Below are the code and all the weights of a small trained network. Each question names an input and a class and asks about switching units off, where a switched-off unit gives its printed mean instead of its output.

import numpy as np


def w(rows, s, z=0):
    codes = np.array(rows[::2]) - 128.0
    scale = np.full(codes.shape[1], s)
    scale[-1] = z or s
    return codes * scale


def f(y):
    return np.maximum(y, 0)


def log_softmax(a):
    a = a - a.max(-1, keepdims=True)
    return a - np.log(np.exp(a).sum(-1, keepdims=True))


def net(x, mask):
    res = np.array(x, float).reshape(1, 6) / 4 @ E
    y = f(res @ A[0][:, :-1].T + A[0][:, -1])
    res = res + np.where(mask, y, B[0][:, -1]) @ B[0][:, :-1]
    return log_softmax(res[-1] @ U[:, :-1].T + U[:, -1])


A, B = {}, {}
E = w([
[175,165,143,210,56,108,67],'x0',
[194,175,98,70,165,73,77],'x1',
[208,147,92,145,111,101,254],'x2',
[65,75,34,169,127,84,111],'x3',
[152,14,185,137,145,73,125],'x4',
[126,130,129,127,127,127,130],'x5',
],0.0091)
A[0] = w([
[120,114,140,84,131,150,60,55],'n1',
[163,141,88,95,153,78,104,76],'n2',
[89,84,153,188,66,214,182,156],'n3',
[91,93,122,75,128,160,140,80],'n4',
[157,79,198,126,129,109,124,135],'n5',
[82,194,62,97,113,177,135,45],'n6',
[218,106,85,150,72,102,187,64],'n7',
[66,90,79,71,184,111,159,100],'n8',
[148,107,199,127,140,107,130,81],'n9',
[148,60,140,128,132,53,143,101],'n10',
[123,134,132,99,155,126,58,98],'n11',
[127,79,170,141,146,79,149,107],'n12',
[80,79,1,168,132,91,98,88],'n13',
[126,140,198,142,116,169,145,129],'n14',
[197,137,120,130,128,92,202,31],'n15',
[157,135,112,177,43,111,78,63],'n16',
[135,68,124,126,137,91,123,59],'n17',
[157,37,135,108,112,102,84,71],'n18',
[86,123,130,121,123,112,91,68],'n19',
[198,172,217,93,119,201,128,180],'n20',
[130,164,162,199,11,87,88,76],'n21',
[150,69,137,149,152,96,122,70],'n22',
[105,130,189,22,148,175,175,114],'n23',
[102,127,123,125,119,156,50,121],'n24',
[56,84,117,184,101,201,178,92],'n25',
[99,119,136,124,121,129,89,58],'n26',
[167,113,65,123,81,98,175,2],'n27',
[110,195,33,134,80,206,122,68],'n28',
[177,163,170,184,80,119,83,138],'n29',
[172,155,75,76,198,52,73,88],'n30',
[129,135,185,111,152,172,72,128],'n31',
[112,95,155,122,156,138,56,68],'n32',
[87,133,112,84,167,127,173,109],'n33',
],0.0094,0.0031)
B[0] = w([
[98,125,133,110,97,145,193,180],'n1',
[150,161,213,99,91,79,102,179],'n2',
[156,180,205,44,107,32,81,247],'n3',
[176,99,128,87,159,116,152,176],'n4',
[99,182,137,181,153,136,111,202],'n5',
[100,169,176,162,201,202,102,203],'n6',
[27,87,153,86,100,186,183,227],'n7',
[179,89,88,106,204,123,127,213],'n8',
[122,178,99,201,160,177,122,178],'n9',
[106,187,158,155,152,168,120,201],'n10',
[72,116,170,101,96,135,163,183],'n11',
[115,184,171,152,157,184,84,189],'n12',
[70,128,2,220,122,43,151,248],'n13',
[129,128,138,178,89,56,126,189],'n14',
[68,107,143,67,21,174,190,202],'n15',
[201,56,132,81,224,135,164,206],'n16',
[128,171,132,183,185,171,115,168],'n17',
[107,188,161,151,155,171,114,191],'n18',
[89,89,132,121,73,142,168,163],'n19',
[51,149,10,231,121,32,141,254],'n20',
[194,71,141,85,247,128,161,234],'n21',
[107,187,152,154,183,206,98,175],'n22',
[164,72,42,147,212,97,125,225],'n23',
[67,88,147,96,99,153,217,197],'n24',
[158,145,218,94,83,56,80,231],'n25',
[86,89,161,96,115,139,187,158],'n26',
[81,125,144,76,90,161,187,183],'n27',
[93,175,189,158,205,192,111,226],'n28',
[217,57,89,118,218,130,149,222],'n29',
[142,168,205,61,82,58,88,219],'n30',
[73,101,117,134,86,131,224,202],'n31',
[88,91,148,102,64,170,188,190],'n32',
[186,87,153,84,203,142,106,184],'n33',
],0.0067,0.0078)
U = w([
[72,97,147,94,70,198,218,74],'0',
[181,61,115,110,205,142,139,71],'1',
[94,229,160,184,166,233,96,85],'2',
[91,140,59,203,107,62,141,163],'3',
[139,174,202,74,79,52,81,107],'4',
[120,133,126,132,121,143,135,248],'5',
[155,117,94,166,58,169,91,150],'6',
[193,98,53,150,9,254,21,55],'7',
],0.011,0.012)

Each question gives the input, the list of numbers given to net, and the class t.
The units are the neurons (one row each of A and B). Each row of codes is followed by its name. A weight is (code - 128) times the scale printed after its matrix; where a second scale follows, it is the last column's (A, B and U).
mask holds one flag per neuron, in row order. A switched-off neuron (its flag False) gives its mean, the last column of its row in B, instead of its output. The means were averaged over made-up inputs and are rounded, as every weight is.
A unit's drop is (log p(t) with every unit on - log p(t) with that unit switched off) / (log p(t) with every unit on - log p(t) with every unit switched off).
The circuit of an input: a set's keep is (log p(t) with only the set's units on - log p(t) with every unit switched off) / (log p(t) with every unit on - log p(t) with every unit switched off). Starting from the 12 units with the biggest drops (on a tie, the unit counted first), units are removed one at a time, each time the one whose removal leaves the highest keep (on an exact tie, the one counted first), for as long as the keep stays at least 0.8.
circuit, biggest first: the units of the circuit, biggest drop first
unit that matters most: the unit with the biggest drop
top k neurons: the k neurons with the biggest drops, biggest first
drop when u is switched off: that unit's drop, to one decimal
input [-7,5,8,3,-5,2], class 0: top 2 neurons -> (n15, n27)
input [-5,-5,3,-1,-7,-7], class 2: circuit, biggest first -> (n6)
input [8,-6,2,6,-7,7], class 1: top 2 neurons -> (n21, n16)
input [-6,-7,-4,4,-3,2], class 4: circuit, biggest first -> (n25, n3)
input [6,-6,0,4,-2,5], class 1: circuit, biggest first -> (n21, n16)
input [-6,8,1,-4,-1,-8], class 4: top 2 neurons -> (n30, n2)
input [-5,-1,3,-6,-2,-5], class 3: circuit, biggest first -> (n20, n23)
input [4,5,4,6,-4,-8], class 5: top 2 neurons -> (n20, n28)
input [2,4,-8,8,-2,-2], class 0: circuit, biggest first -> (n24, n32)
input [5,-3,-7,-4,-7,-6], class 0: circuit, biggest first -> (n24, n31)
input [-8,-4,2,8,1,3], class 1: top 4 neurons -> (n8, n33, n20, n4)
input [8,-6,3,-2,4,-1], class 1: top 3 neurons -> (n21, n29, n16)
input [6,5,5,-3,1,1], class 1: top 3 neurons -> (n29, n21, n16)
input [-2,-6,4,-2,-3,4], class 4: circuit, biggest first -> (n3, n25)
input [5,-7,5,0,-2,2], class 4: circuit, biggest first -> (n3)
input [7,7,5,8,8,1], class 2: circuit, biggest first -> (n10, n22, n18)
input [-4,5,7,2,3,7], class 0: top 2 neurons -> (n15, n7)
input [-5,0,-2,6,-6,4], class 2: top 2 neurons -> (n6, n28)
input [-3,-8,-5,3,1,2], class 4: drop when n3 is switched off -> 0.3
input [2,8,6,0,-7,-1], class 4: unit that matters most -> n30
input [2,-8,4,1,-7,-1], class 4: drop when n3 is switched off -> 0.7
input [-2,-6,0,4,1,6], class 4: drop when n3 is switched off -> 0.3
input [-8,-4,0,2,-5,2], class 1: drop when n17 is switched off -> 0.0
